Below is a small trained network, with its code and all its weights. Each question gives an input and a class and asks what happens when units are switched off, that is, made to give their printed mean instead of their output.

import numpy as np


def w(rows, s, z=0):
    codes = np.array(rows[::2]) - 128.0
    scale = np.full(codes.shape[1], s)
    scale[-1] = z or s
    return codes * scale


def f(y):
    return np.maximum(y, 0)


def log_softmax(a):
    a = a - a.max(-1, keepdims=True)
    return a - np.log(np.exp(a).sum(-1, keepdims=True))


def net(x, mask):
    res = np.array(x, float).reshape(1, 3) / 4 @ E
    y = f(res @ A[0][:, :-1].T + A[0][:, -1])
    res = res + np.where(mask, y, B[0][:, -1]) @ B[0][:, :-1]
    return log_softmax(res[-1] @ U[:, :-1].T + U[:, -1])


A, B = {}, {}
E = w([
[121,151,186,251,157],'x0',
[99,205,147,53,212],'x1',
[20,175,120,127,51],'x2',
],0.013)
A[0] = w([
[147,126,106,187,98,145],'n0',
[158,141,132,154,87,114],'n1',
[116,119,181,110,198,141],'n2',
[104,144,183,131,89,112],'n3',
[113,79,91,125,80,213],'n4',
[97,91,103,102,70,150],'n5',
[199,121,101,87,132,200],'n6',
[127,172,132,62,180,227],'n7',
[123,178,167,163,94,132],'n8',
[142,182,133,193,131,198],'n9',
[113,95,110,77,63,232],'n10',
[7,226,133,99,146,15],'n11',
[127,141,91,137,81,112],'n12',
[178,58,117,146,119,193],'n13',
[146,115,92,67,117,255],'n14',
[107,152,160,138,198,146],'n15',
[121,148,135,129,71,143],'n16',
[90,98,64,121,124,123],'n17',
[178,105,183,141,162,149],'n18',
[127,111,111,110,137,90],'n19',
[138,119,117,155,112,145],'n20',
],0.017,0.0047)
B[0] = w([
[101,38,99,114,109,191],'n0',
[126,76,110,101,146,163],'n1',
[49,248,115,175,89,189],'n2',
[85,50,96,113,116,167],'n3',
[96,184,205,60,240,192],'n4',
[86,219,156,98,168,188],'n5',
[218,180,66,149,115,210],'n6',
[168,216,88,119,21,242],'n7',
[44,62,82,105,102,184],'n8',
[34,1,131,160,119,201],'n9',
[148,186,193,87,199,209],'n10',
[250,3,224,121,108,254],'n11',
[11,140,166,118,149,161],'n12',
[232,82,237,128,135,211],'n13',
[213,162,99,113,151,219],'n14',
[75,205,195,188,115,191],'n15',
[105,115,129,49,115,167],'n16',
[70,226,172,135,170,163],'n17',
[82,191,232,199,78,194],'n18',
[110,150,109,123,94,149],'n19',
[135,49,89,147,137,162],'n20',
],0.0082,0.018)
U = w([
[250,109,166,92,171,254],'0',
[47,198,200,155,174,109],'1',
[151,58,185,211,103,240],'2',
[40,39,56,90,161,2],'3',
[207,190,23,153,108,7],'4',
],0.012,0.0021)

Each question gives the input, the list of numbers given to net, and the class t.
The units are the neurons (one row each of A and B). Each row of codes is followed by its name. A weight is (code - 128) times the scale printed after its matrix; where a second scale follows, it is the last column's (A, B and U).
mask holds one flag per neuron, in row order. A switched-off neuron (its flag False) gives its mean, the last column of its row in B, instead of its output. The means were averaged over made-up inputs and are rounded, as every weight is.
A unit's drop is (log p(t) with every unit on - log p(t) with that unit switched off) / (log p(t) with every unit on - log p(t) with every unit switched off).
The circuit of an input: a set's keep is (log p(t) with only the set's units on - log p(t) with every unit switched off) / (log p(t) with every unit on - log p(t) with every unit switched off). Starting from the 12 units with the biggest drops (on a tie, the unit counted first), units are removed one at a time, each time the one whose removal leaves the highest keep (on an exact tie, the one counted first), for as long as the keep stays at least 0.8.
units of the circuit, in order: the units of the circuit, biggest drop first
most important unit: the unit with the biggest drop
top k neurons: the k neurons with the biggest drops, biggest first
drop of u: that unit's drop, to one decimal
input [0,5,-3], class 4: most important unit : n7
input [-7,4,0], class 4: units of the circuit, in order : n7, n13
input [-1,-8,0], class 0: top 2 neurons : n13, n2
input [-8,-1,5], class 1: top 2 neurons : n5, n17
input [8,5,1], class 2: top 3 neurons : n11, n9, n4
input [0,6,2], class 0: top 3 neurons : n11, n9, n18
input [7,0,-7], class 2: top 4 neurons : n4, n9, n13, n5
input [8,-2,1], class 3: top 2 neurons : n11, n8
input [1,2,7], class 2: top 2 neurons : n11, n14
input [0,-8,-4], class 0: top 3 neurons : n13, n4, n9
input [1,7,-3], class 1: top 2 neurons : n15, n2
input [1,7,1], class 2: drop of n11 : 1.4
input [3,7,1], class 2: drop of n11 : 1.4
input [8,2,4], class 2: units of the circuit, in order : n11
input [-8,2,-2], class 4: drop of n11 : 0.2
